Here is a tiny trained network, its code and every weight. The questions are about switching its units off for an input and a class, where a switched-off unit gives its printed mean instead of its output.

import numpy as np


def w(rows, s, z=0):
    codes = np.array(rows[::2]) - 128.0
    scale = np.full(codes.shape[1], s)
    scale[-1] = z or s
    return codes * scale


def f(y):
    return np.maximum(y, 0)


def log_softmax(a):
    a = a - a.max(-1, keepdims=True)
    return a - np.log(np.exp(a).sum(-1, keepdims=True))


def net(x, mask):
    res = np.array(x, float).reshape(1, 2) / 4 @ E
    y = f(res @ A[0][:, :-1].T + A[0][:, -1])
    res = res + np.where(mask, y, B[0][:, -1]) @ B[0][:, :-1]
    return log_softmax(res[-1] @ U[:, :-1].T + U[:, -1])


A, B = {}, {}
E = w([
[9,87,172,35,195,119],'x0',
[2,175,204,209,153,168],'x1',
],0.0089)
A[0] = w([
[170,84,86,61,91,104,98],'n1',
[163,134,109,187,62,178,171],'n2',
[72,75,167,17,179,161,86],'n3',
[82,71,157,24,216,135,154],'n4',
[79,102,149,41,163,73,86],'n5',
[177,44,76,69,150,72,88],'n6',
[165,121,164,59,104,176,253],'n7',
[49,158,173,168,142,178,90],'n8',
[159,51,108,79,60,89,161],'n9',
[56,174,200,220,139,188,152],'n10',
[185,89,61,62,119,69,75],'n11',
[92,87,159,18,209,156,143],'n12',
[87,199,151,227,180,201,82],'n13',
[220,182,103,254,31,153,75],'n14',
[88,176,207,220,162,185,100],'n15',
[87,162,177,195,157,158,101],'n16',
],0.0078,0.013)
B[0] = w([
[151,154,60,81,194,124,166],'n1',
[149,41,165,203,84,143,200],'n2',
[217,103,149,142,120,209,172],'n3',
[172,63,151,158,88,154,205],'n4',
[230,123,136,140,127,254,159],'n5',
[138,172,40,54,184,138,170],'n6',
[53,78,158,163,138,30,255],'n7',
[133,149,88,94,174,132,166],'n8',
[99,116,75,115,156,78,195],'n9',
[100,108,90,100,157,97,209],'n10',
[173,181,53,66,166,144,169],'n11',
[196,61,163,174,89,172,194],'n12',
[169,150,67,65,197,148,168],'n13',
[254,86,154,155,116,244,200],'n14',
[137,154,69,77,175,107,177],'n15',
[149,156,66,139,165,122,162],'n16',
],0.0095,0.013)
U = w([
[183,93,166,179,88,221,89],'0',
[125,157,64,71,203,90,80],'1',
[69,84,190,191,91,6,253],'2',
[112,192,176,121,85,127,84],'3',
],0.011,0.006)

Each question gives the input, the list of numbers given to net, and the class t.
The units are the neurons (one row each of A and B). Each row of codes is followed by its name. A weight is (code - 128) times the scale printed after its matrix; where a second scale follows, it is the last column's (A, B and U).
mask holds one flag per neuron, in row order. A switched-off neuron (its flag False) gives its mean, the last column of its row in B, instead of its output. The means were averaged over made-up inputs and are rounded, as every weight is.
A unit's drop is (log p(t) with every unit on - log p(t) with that unit switched off) / (log p(t) with every unit on - log p(t) with every unit switched off).
The circuit of an input: a set's keep is (log p(t) with only the set's units on - log p(t) with every unit switched off) / (log p(t) with every unit on - log p(t) with every unit switched off). Starting from the 12 units with the biggest drops (on a tie, the unit counted first), units are removed one at a time, each time the one whose removal leaves the highest keep (on an exact tie, the one counted first), for as long as the keep stays at least 0.8.
units of the circuit, in order: the units of the circuit, biggest drop first
top k neurons: the k neurons with the biggest drops, biggest first
drop when u is switched off: that unit's drop, to one decimal
input [3,2], class 2: units of the circuit, in order => n14, n6
input [-1,3], class 2: units of the circuit, in order => n6, n14
input [-2,-4], class 1: units of the circuit, in order => n12
input [0,3], class 2: top 2 neurons => n6, n11
input [6,6], class 0: top 4 neurons => n12, n4, n3, n5
input [7,6], class 0: top 3 neurons => n12, n4, n3
input [6,7], class 1: top 2 neurons => n10, n15
input [2,4], class 1: drop when n8 is switched off => 0.2
input [4,0], class 0: drop when n10 is switched off => 0.1
input [1,4], class 1: drop when n7 is switched off => 0.1
input [4,-3], class 0: drop when n5 is switched off => 0.3
